Below is a small trained network, with its code and all its weights. Each question gives an input and a target symbol and asks what happens when units are switched off, that is, made to give their printed mean instead of their output.

import numpy as np


def w(rows, s, z=0):
    codes = np.array(rows[::2]) - 128.0
    scale = np.full(codes.shape[1], s)
    scale[-1] = z or s
    return codes * scale


def norm(h):
    return h / np.sqrt((h * h).mean(-1, keepdims=True) + 1e-5)


def f(y):
    return y / 2 * (1 + np.tanh(0.7978845608 * (y + 0.044715 * y**3)))


def softmax(a):
    e = np.exp(a - a.max(-1, keepdims=True))
    return e / e.sum(-1, keepdims=True)


def log_softmax(a):
    a = a - a.max(-1, keepdims=True)
    return a - np.log(np.exp(a).sum(-1, keepdims=True))


def net(x, mask):
    ids = ['ΔΛΞΠΦαεζηθμτψω'.index(c) for c in x.split()]
    T = len(ids)
    res = E[ids] + P[:T]
    u = 0
    for l in range(2):
        q, k, v = (norm(res) @ M[l].T for M in (Q, K, V))
        z = softmax(np.where(np.tri(T) > 0, q @ k.T / 2**0.5, -1e9)) @ v
        res = res + np.where(mask[u], z, O[l][:, -1]) @ O[l][:, :-1]
        u += 1
        y = f(norm(res) @ A[l][:, :-1].T + A[l][:, -1])
        res = res + np.where(mask[u : u + 8], y, B[l][:, -1]) @ B[l][:, :-1]
        u += 8
    return log_softmax(norm(res)[-1] @ U[:, :-1].T + U[:, -1])


Q, K, V, O, A, B = {}, {}, {}, {}, {}, {}
E = w([
[129,75,123,57],'Δ',
[115,114,130,66],'Λ',
[120,136,131,79],'Ξ',
[208,116,137,80],'Π',
[124,75,172,170],'Φ',
[109,129,176,207],'α',
[157,108,118,79],'ε',
[82,167,121,111],'ζ',
[98,82,107,182],'η',
[70,95,152,97],'θ',
[154,133,162,218],'μ',
[86,156,45,99],'τ',
[154,84,92,167],'ψ',
[10,116,75,199],'ω',
],0.011)
P = w([
[96,35,125,127],'0',
[186,206,123,96],'1',
[97,2,89,139],'2',
[177,209,121,106],'3',
[93,8,99,142],'4',
[173,201,125,120],'5',
[92,9,100,128],'6',
[166,202,127,130],'7',
[92,8,102,130],'8',
[162,199,129,133],'9',
[99,9,109,112],'10',
[171,205,137,126],'11',
],0.0053)
Q[0] = w([
[52,1,64,105],'0.h0',
[116,230,230,38],'0.h0',
],0.0049)
K[0] = w([
[56,181,2,152],'0.h0',
[106,95,240,14],'0.h0',
],0.0058)
V[0] = w([
[68,19,202,129],'0.h0',
[195,107,253,102],'0.h0',
],0.0028)
O[0] = w([
[61,91,180,98,195],'0.h0',
[189,55,254,145,2],'0.h0',
],0.0035,0.0013)
A[0] = w([
[201,150,140,149,101],'0.n0',
[118,200,103,132,99],'0.n1',
[149,61,145,140,94],'0.n2',
[231,131,79,80,31],'0.n3',
[211,227,122,111,55],'0.n4',
[161,172,160,156,145],'0.n5',
[102,252,202,143,13],'0.n6',
[48,110,141,155,4],'0.n7',
],0.011,0.0033)
B[0] = w([
[123,60,129,157,161],'0.n0',
[160,169,126,132,188],'0.n1',
[152,175,119,115,183],'0.n2',
[65,113,115,109,224],'0.n3',
[149,82,197,140,251],'0.n4',
[161,103,142,176,166],'0.n5',
[115,175,133,254,230],'0.n6',
[167,97,124,89,214],'0.n7',
],0.012,0.0027)
Q[1] = w([
[134,255,224,119],'1.h0',
[154,116,130,133],'1.h0',
],0.0095)
K[1] = w([
[220,168,221,1],'1.h0',
[122,126,89,85],'1.h0',
],0.0079)
V[1] = w([
[2,112,48,183],'1.h0',
[231,23,6,177],'1.h0',
],0.0046)
O[1] = w([
[106,24,99,254,251],'1.h0',
[234,123,30,166,248],'1.h0',
],0.0044,0.003)
A[1] = w([
[121,168,94,122,103],'1.n0',
[145,118,111,107,105],'1.n1',
[187,103,244,172,3],'1.n2',
[173,126,223,50,58],'1.n3',
[132,117,134,160,56],'1.n4',
[198,156,114,186,144],'1.n5',
[196,85,180,190,128],'1.n6',
[94,142,90,138,147],'1.n7',
],0.011,0.0066)
B[1] = w([
[118,158,151,122,119],'1.n0',
[141,142,147,136,129],'1.n1',
[206,131,155,2,172],'1.n2',
[136,175,142,246,140],'1.n3',
[83,65,85,99,112],'1.n4',
[156,100,74,73,214],'1.n5',
[81,136,98,68,253],'1.n6',
[137,186,160,160,179],'1.n7',
],0.0085,0.0045)
U = w([
[37,140,121,57,111],'Δ',
[94,139,195,160,134],'Λ',
[187,149,180,83,223],'Ξ',
[177,90,199,136,145],'Π',
[198,145,102,78,118],'Φ',
[163,104,117,192,204],'α',
[86,76,186,138,155],'ε',
[191,178,149,152,255],'ζ',
[235,131,29,137,51],'η',
[40,152,180,143,69],'θ',
[252,90,153,167,35],'μ',
[130,211,116,75,173],'τ',
[40,60,79,201,57],'ψ',
[61,180,57,139,159],'ω',
],0.013,0.0039)

Each question gives the input, a string of symbols that net reads in full, and the target symbol t.
The units are the heads (2 rows each of Q, K, V and O) and the neurons (one row each of A and B). Each row of codes is followed by its name. A weight is (code - 128) times the scale printed after its matrix; where a second scale follows, it is the last column's (O, A, B and U).
mask holds one flag per unit, layer by layer, with each layer's heads first. A switched-off unit (its flag False) gives its mean, the last column of its rows in O or B, instead of its output. The means were averaged over made-up inputs and are rounded, as every weight is.
A unit's drop is (log p(t) with every unit on - log p(t) with that unit switched off) / (log p(t) with every unit on - log p(t) with every unit switched off).
The circuit of an input: a set's keep is (log p(t) with only the set's units on - log p(t) with every unit switched off) / (log p(t) with every unit on - log p(t) with every unit switched off). Starting from the 12 units with the biggest drops (on a tie, the unit counted first), units are removed one at a time, each time the one whose removal leaves the highest keep (on an exact tie, the one counted first), for as long as the keep stays at least 0.8.
circuit, biggest first: the units of the circuit, biggest drop first
top k neurons: the k neurons with the biggest drops, biggest first
top k neurons in layer l: the k neurons of layer l with the biggest drops, biggest first
input τ Λ Π ω Λ, target ψ: circuit, biggest first -> [1.n2]
input ζ ψ Ξ, target η: top 3 neurons -> [0.n3; 1.n6; 0.n6]
input Λ ω ε ω ζ Ξ ζ α ζ θ, target θ: top 3 neurons in layer 0 -> [0.n4; 0.n0; 0.n5]
input Ξ ζ τ ζ ε ε ε Π ζ η, target η: top 4 neurons in layer 0 -> [0.n3; 0.n6; 0.n4; 0.n0]
input ψ ω ε, target ψ: circuit, biggest first -> [1.n2; 0.n7]
input τ ω Ξ, target ψ: top 2 neurons in layer 1 -> [1.n6; 1.n5]
input τ Π α Ξ ω α ε η, target η: circuit, biggest first -> [0.n3; 0.n6]
input α τ η Π ψ ζ ζ ψ ζ, target η: circuit, biggest first -> [0.n7; 1.n6; 0.n4]
input α μ Λ Λ α ζ Π, target Δ: circuit, biggest first -> [0.n3; 1.h0]
input Φ ζ Ξ, target Δ: circuit, biggest first -> [0.n6; 0.n4; 1.h0; 1.n5]
input τ Π ψ Λ Λ, target η: circuit, biggest first -> [1.h0; 0.n3; 0.n4]
input ζ θ ε ε ζ, target Δ: top 3 neurons in layer 0 -> [0.n6; 0.n4; 0.n5]
input ε Ξ η τ ψ Π α, target η: top 4 neurons in layer 0 -> [0.n4; 0.n7; 0.n3; 0.n2]
input Φ ζ ζ, target Δ: circuit, biggest first -> [0.n6; 1.h0]
input μ Π ε Λ Λ ζ η Λ α ζ ψ, target η: top 2 neurons -> [0.n2; 0.n4]
input ζ α Π ζ α ζ Π, target Δ: top 2 neurons -> [0.n3; 0.n6]
input Δ τ α ψ, target ψ: circuit, biggest first -> [0.n3]
input Π ψ Π ε ζ ζ ζ α α Δ, target Δ: top 2 neurons in layer 0 -> [0.n3; 0.n6]
input τ ω ε, target ψ: top 2 neurons -> [1.n6; 1.n5]
input ζ ζ Λ, target Δ: top 2 neurons in layer 0 -> [0.n6; 0.n4]
input η α θ ψ Ξ, target η: top 2 neurons in layer 1 -> [1.n6; 1.n2]
input μ θ ζ ζ Π ζ ζ Π α, target Δ: top 3 neurons -> [1.n6; 0.n4; 0.n1]
input ζ ζ θ η Φ μ ω ε, target ε: top 2 neurons in layer 0 -> [0.n3; 0.n4]
input τ Ξ τ Φ ω τ Ξ, target ψ: top neuron -> [1.n5]
input Δ Φ ζ α Ξ τ ζ Π ε, target Δ: top 2 neurons in layer 0 -> [0.n6; 0.n3]
input α ζ Λ, target Δ: top 3 neurons in layer 0 -> [0.n4; 0.n6; 0.n0]
